[[105 113 102 121 132 115 116 119 139 124 108 146 118 155]
 [145 143 123 112 139 141 103 142 104 114 104 133 119 152]]
:
[[145 143 123 112 139 141 103 142 104 114 104 133 119 152]
 [105 113 102 121 132 115 116 119 139 124 108 146 118 155]]

[[118 129 119 140 134 125 127 125 135 152 153]
 [127 137 132 125 125 121 128 144 108 129 126]
 [120 109 146 154 121 150 142 121 115 144 119]
 [138 132 104 137 116 131 129 109 142 118 124]]
:
[[138 132 104 137 116 131 129 109 142 118 124]
 [118 129 119 140 134 125 127 125 135 152 153]
 [127 137 132 125 125 121 128 144 108 129 126]
 [120 109 146 154 121 150 142 121 115 144 119]]

[[125 139 130 151 128 132 100 128 144 120 130 127 124 128 128]
 [133 140 115 140 133 138 145 128 130 126 132 128 130 128 128]
 [146 135 125 129 131 139 122 130 118 145 131 129 129 127 132]
 [136 137 132 137 121 152 123 117 135 142 130 135 124 117 124]]
:
[[136 137 132 137 121 152 123 117 135 142 130 135 124 117 124]
 [125 139 130 151 128 132 100 128 144 120 130 127 124 128 128]
 [133 140 115 140 133 138 145 128 130 126 132 128 130 128 128]
 [146 135 125 129 131 139 122 130 118 145 131 129 129 127 132]]

[[138 139 119 131 130 132 130]
 [120 130 143 123 130 132 137]
 [119 105 127 140 111 115 122]
 [100 128 144 106 122 130 128]
 [126 120 130 131 132 116 104]
 [126 127 129 129 122 124 132]
 [121 137 125 135 119 137 138]
 [116 131 140 105 134 126 128]
 [128 116 123 133 121 123 124]
 [123 120 126 123 124 127 120]]
:
[[123 120 126 123 124 127 120]
 [138 139 119 131 130 132 130]
 [120 130 143 123 130 132 137]
 [119 105 127 140 111 115 122]
 [100 128 144 106 122 130 128]
 [126 120 130 131 132 116 104]
 [126 127 129 129 122 124 132]
 [121 137 125 135 119 137 138]
 [116 131 140 105 134 126 128]
 [128 116 123 133 121 123 124]]

[[113 129 129 152 141 133 121 132 124 135 116 127 132 118]
 [139 124 128 124 124 131 115 142 114 132 114 128 148 121]]
:
[[139 124 128 124 124 131 115 142 114 132 114 128 148 121]
 [113 129 129 152 141 133 121 132 124 135 116 127 132 118]]

[[129 150 129 127 131 123 128 131 130]
 [128 135 113 127 126 124 130 128 130]
 [126 138 126 128 125 132 129 130 128]
 [136 123 102 125 124 135 133 132 128]
 [128 138 141 128 131 130 127 127 129]
 [131 141 139 127 128 126 129 128 129]
 [126 126 125 128 130 132 124 128 134]]
:
[[126 126 125 128 130 132 124 128 134]
 [129 150 129 127 131 123 128 131 130]
 [128 135 113 127 126 124 130 128 130]
 [126 138 126 128 125 132 129 130 128]
 [136 123 102 125 124 135 133 132 128]
 [128 138 141 128 131 130 127 127 129]
 [131 141 139 127 128 126 129 128 129]]
---
[[135 138 123 132 138 140]
 [129 122 130 126 132 121]
 [118 153 121 110 140 119]
 [134 113 129 130 124 133]
 [120 155 133 119 138 118]
 [106 133 123 128 118 135]
 [113 132 132 121 127 127]
 [135 130 123 148 122 112]
 [140 144 138 121 119 139]
 [144 134 152 116 129 139]
 [130 145 131 124 123 140]]
:
[[140 135 138 123 132 138]
 [121 129 122 130 126 132]
 [119 118 153 121 110 140]
 [133 134 113 129 130 124]
 [118 120 155 133 119 138]
 [135 106 133 123 128 118]
 [127 113 132 132 121 127]
 [112 135 130 123 148 122]
 [139 140 144 138 121 119]
 [139 144 134 152 116 129]
 [140 130 145 131 124 123]]

[[148 112]
 [133 103]
 [153 115]
 [128 100]
 [129 100]
 [155 116]]
:
[[112 148]
 [103 133]
 [115 153]
 [100 128]
 [100 129]
 [116 155]]

[[110 104]
 [146 136]]
:
[[104 110]
 [136 146]]

[[119 125 140]
 [132 114 127]
 [101 118 128]
 [118 151 135]]
:
[[140 119 125]
 [127 132 114]
 [128 101 118]
 [135 118 151]]

[[154 115]
 [154 139]
 [152 116]]
:
[[115 154]
 [139 154]
 [116 152]]

[[127 128 121]
 [131 129 133]
 [123 127 134]
 [136 125 138]
 [126 125 135]
 [149 118 116]
 [124 136 120]]
:
[[121 127 128]
 [133 131 129]
 [134 123 127]
 [138 136 125]
 [135 126 125]
 [116 149 118]
 [120 124 136]]

[[115 124]
 [126  98]
 [135 109]
 [142 122]
 [136 135]]
:
[[124 115]
 [ 98 126]
 [109 135]
 [122 142]
 [135 136]]

[[125 129 135 135 126 127 126 133 125 123 134  99 129]
 [135 129 135 121 134 131 132 128 130 121 134 141 121]
 [134 139 129 131 124 127 125 124 137 124 134 145 134]
 [130 134 119 126 122 121 130 124 122 131 135 118 130]
 [127 123 131 130 117 122 126 127 129 128 122 139 133]
 [126 131 123 130 133 122 126 126 131 129 128 129 126]]
:
[[129 125 129 135 135 126 127 126 133 125 123 134  99]
 [121 135 129 135 121 134 131 132 128 130 121 134 141]
 [134 134 139 129 131 124 127 125 124 137 124 134 145]
 [130 130 134 119 126 122 121 130 124 122 131 135 118]
 [133 127 123 131 130 117 122 126 127 129 128 122 139]
 [126 126 131 123 130 133 122 126 126 131 129 128 129]]
